Below is a small trained network, with its code and all its weights. Each question gives an input and a target symbol and asks what happens when units are switched off, that is, made to give their printed mean instead of their output.

import numpy as np


def w(rows, s, z=0):
    codes = np.array(rows[::2]) - 128.0
    scale = np.full(codes.shape[1], s)
    scale[-1] = z or s
    return codes * scale


def f(y):
    return y / 2 * (1 + np.tanh(0.7978845608 * (y + 0.044715 * y**3)))


def softmax(a):
    e = np.exp(a - a.max(-1, keepdims=True))
    return e / e.sum(-1, keepdims=True)


def log_softmax(a):
    a = a - a.max(-1, keepdims=True)
    return a - np.log(np.exp(a).sum(-1, keepdims=True))


def net(x, mask):
    ids = ['γηθξσψ'.index(c) for c in x.split()]
    T = len(ids)
    res = E[ids] + P[:T]
    q, k, v = (res @ M[0].T for M in (Q, K, V))
    z = softmax(np.where(np.tri(T) > 0, q @ k.T / 3**0.5, -1e9)) @ v
    res = res + np.where(mask[0], z, O[0][:, -1]) @ O[0][:, :-1]
    y = f(res @ A[0][:, :-1].T + A[0][:, -1])
    res = res + np.where(mask[1:25], y, B[0][:, -1]) @ B[0][:, :-1]
    return log_softmax(res[-1] @ U[:, :-1].T + U[:, -1])


Q, K, V, O, A, B = {}, {}, {}, {}, {}, {}
E = w([
[71,168,202,77,98,50],'γ',
[131,182,78,187,103,81],'η',
[94,47,154,136,44,151],'θ',
[49,94,50,174,125,217],'ξ',
[200,161,217,110,119,186],'σ',
[159,135,114,174,166,247],'ψ',
],0.012)
P = w([
[194,54,101,92,182,30],'0',
[93,183,178,204,151,120],'1',
[88,171,212,233,168,139],'2',
[27,238,253,249,190,187],'3',
[183,139,176,157,54,207],'4',
[208,125,177,202,44,164],'5',
],0.0049)
Q[0] = w([
[174,142,133,1,139,138],'H1',
[188,73,32,21,135,158],'H1',
[92,118,81,44,131,43],'H1',
],0.0087)
K[0] = w([
[69,157,86,232,18,143],'H1',
[5,254,231,173,69,150],'H1',
[158,177,165,141,80,232],'H1',
],0.0079)
V[0] = w([
[56,200,20,216,125,74],'H1',
[192,116,90,243,232,228],'H1',
[238,254,142,108,224,78],'H1',
],0.0076)
O[0] = w([
[110,177,103,255,139,37,33],'H1',
[203,81,105,106,251,105,141],'H1',
[166,250,42,73,123,131,255],'H1',
],0.0094,0.0025)
A[0] = w([
[25,83,88,174,118,73,85],'N1',
[118,238,87,112,173,97,126],'N2',
[97,114,131,98,102,99,91],'N3',
[61,112,131,125,88,24,52],'N4',
[114,116,86,77,230,61,135],'N5',
[113,101,99,64,144,160,124],'N6',
[113,207,157,180,173,178,122],'N7',
[202,81,141,175,78,161,108],'N8',
[71,92,52,9,90,144,118],'N9',
[189,166,52,172,114,63,2],'N10',
[115,94,90,131,159,173,47],'N11',
[206,135,144,116,108,124,84],'N12',
[68,83,1,142,157,179,78],'N13',
[156,78,164,180,104,96,105],'N14',
[165,88,138,130,195,117,147],'N15',
[107,116,159,181,104,60,92],'N16',
[126,197,111,134,120,123,89],'N17',
[79,56,165,86,89,152,89],'N18',
[150,75,171,198,189,45,12],'N19',
[137,56,96,114,166,111,61],'N20',
[236,100,176,149,105,76,113],'N21',
[79,139,172,33,172,24,96],'N22',
[142,171,170,102,109,92,99],'N23',
[145,83,152,122,170,100,106],'N24',
],0.0093,0.0067)
B[0] = w([
[121,171,177,211,106,121,157],'N1',
[229,123,128,164,95,104,233],'N2',
[141,114,135,103,119,134,123],'N3',
[100,39,62,196,94,149,153],'N4',
[111,59,85,217,20,134,185],'N5',
[155,122,166,163,132,103,178],'N6',
[138,64,37,66,89,128,254],'N7',
[92,160,115,97,160,103,176],'N8',
[121,167,203,173,184,102,198],'N9',
[81,74,181,60,154,183,163],'N10',
[117,184,163,88,129,174,125],'N11',
[73,132,91,127,100,107,165],'N12',
[73,226,113,63,201,23,156],'N13',
[125,192,108,165,163,88,147],'N14',
[77,103,90,40,121,137,192],'N15',
[135,145,159,161,122,119,159],'N16',
[160,132,92,105,138,149,173],'N17',
[171,137,165,110,159,137,186],'N18',
[65,254,89,49,138,126,148],'N19',
[74,102,172,125,87,167,132],'N20',
[83,134,74,107,152,146,179],'N21',
[63,105,51,67,26,185,164],'N22',
[111,157,129,113,123,71,169],'N23',
[123,127,122,91,134,171,143],'N24',
],0.0065,0.0054)
U = w([
[86,173,149,107,9,109,6],'γ',
[224,146,103,217,138,3,192],'η',
[130,39,251,195,161,120,149],'θ',
[33,172,123,134,219,87,5],'ξ',
[217,203,204,54,165,115,242],'σ',
[130,29,59,98,150,169,157],'ψ',
],0.0047,0.002)

Each question gives the input, a string of symbols that net reads in full, and the target symbol t.
The units are the heads (3 rows each of Q, K, V and O) and the neurons (one row each of A and B). Each row of codes is followed by its name. A weight is (code - 128) times the scale printed after its matrix; where a second scale follows, it is the last column's (O, A, B and U).
mask holds one flag per unit, heads first, then neurons. A switched-off unit (its flag False) gives its mean, the last column of its rows in O or B, instead of its output. The means were averaged over made-up inputs and are rounded, as every weight is.
A unit's drop is (log p(t) with every unit on - log p(t) with that unit switched off) / (log p(t) with every unit on - log p(t) with every unit switched off).
The circuit of an input: a set's keep is (log p(t) with only the set's units on - log p(t) with every unit switched off) / (log p(t) with every unit on - log p(t) with every unit switched off). Starting from the 12 units with the biggest drops (on a tie, the unit counted first), units are removed one at a time, each time the one whose removal leaves the highest keep (on an exact tie, the one counted first), for as long as the keep stays at least 0.8.
circuit, biggest first: the units of the circuit, biggest drop first
most important unit: the unit with the biggest drop
top k neurons: the k neurons with the biggest drops, biggest first
drop when u is switched off: that unit's drop, to one decimal
input η ψ ξ, target η: circuit, biggest first	H1, N2
input ξ γ η ξ, target ξ: top 3 neurons	N13, N19, N2
input θ η γ σ ψ θ, target θ: circuit, biggest first	H1, N7
input ξ ψ η η, target ξ: circuit, biggest first	H1, N19
input ψ ξ ψ ψ σ γ, target ψ: circuit, biggest first	H1, N22, N5
input ξ σ θ, target ξ: circuit, biggest first	H1, N19, N14, N2
input ξ γ γ, target ξ: top 2 neurons	N19, N14
input ψ θ θ ψ ξ, target ξ: most important unit	N13
input ψ ψ ψ ψ, target ψ: top 3 neurons	N15, N5, N7
input ψ σ σ, target ψ: top 2 neurons	N15, N5
input ξ ξ η η σ, target ξ: top 2 neurons	N19, N21
input γ ξ σ ψ, target γ: drop when H1 is switched off	1.2
input ψ σ γ, target ψ: drop when H1 is switched off	0.7
input σ σ γ ξ, target σ: drop when H1 is switched off	0.7
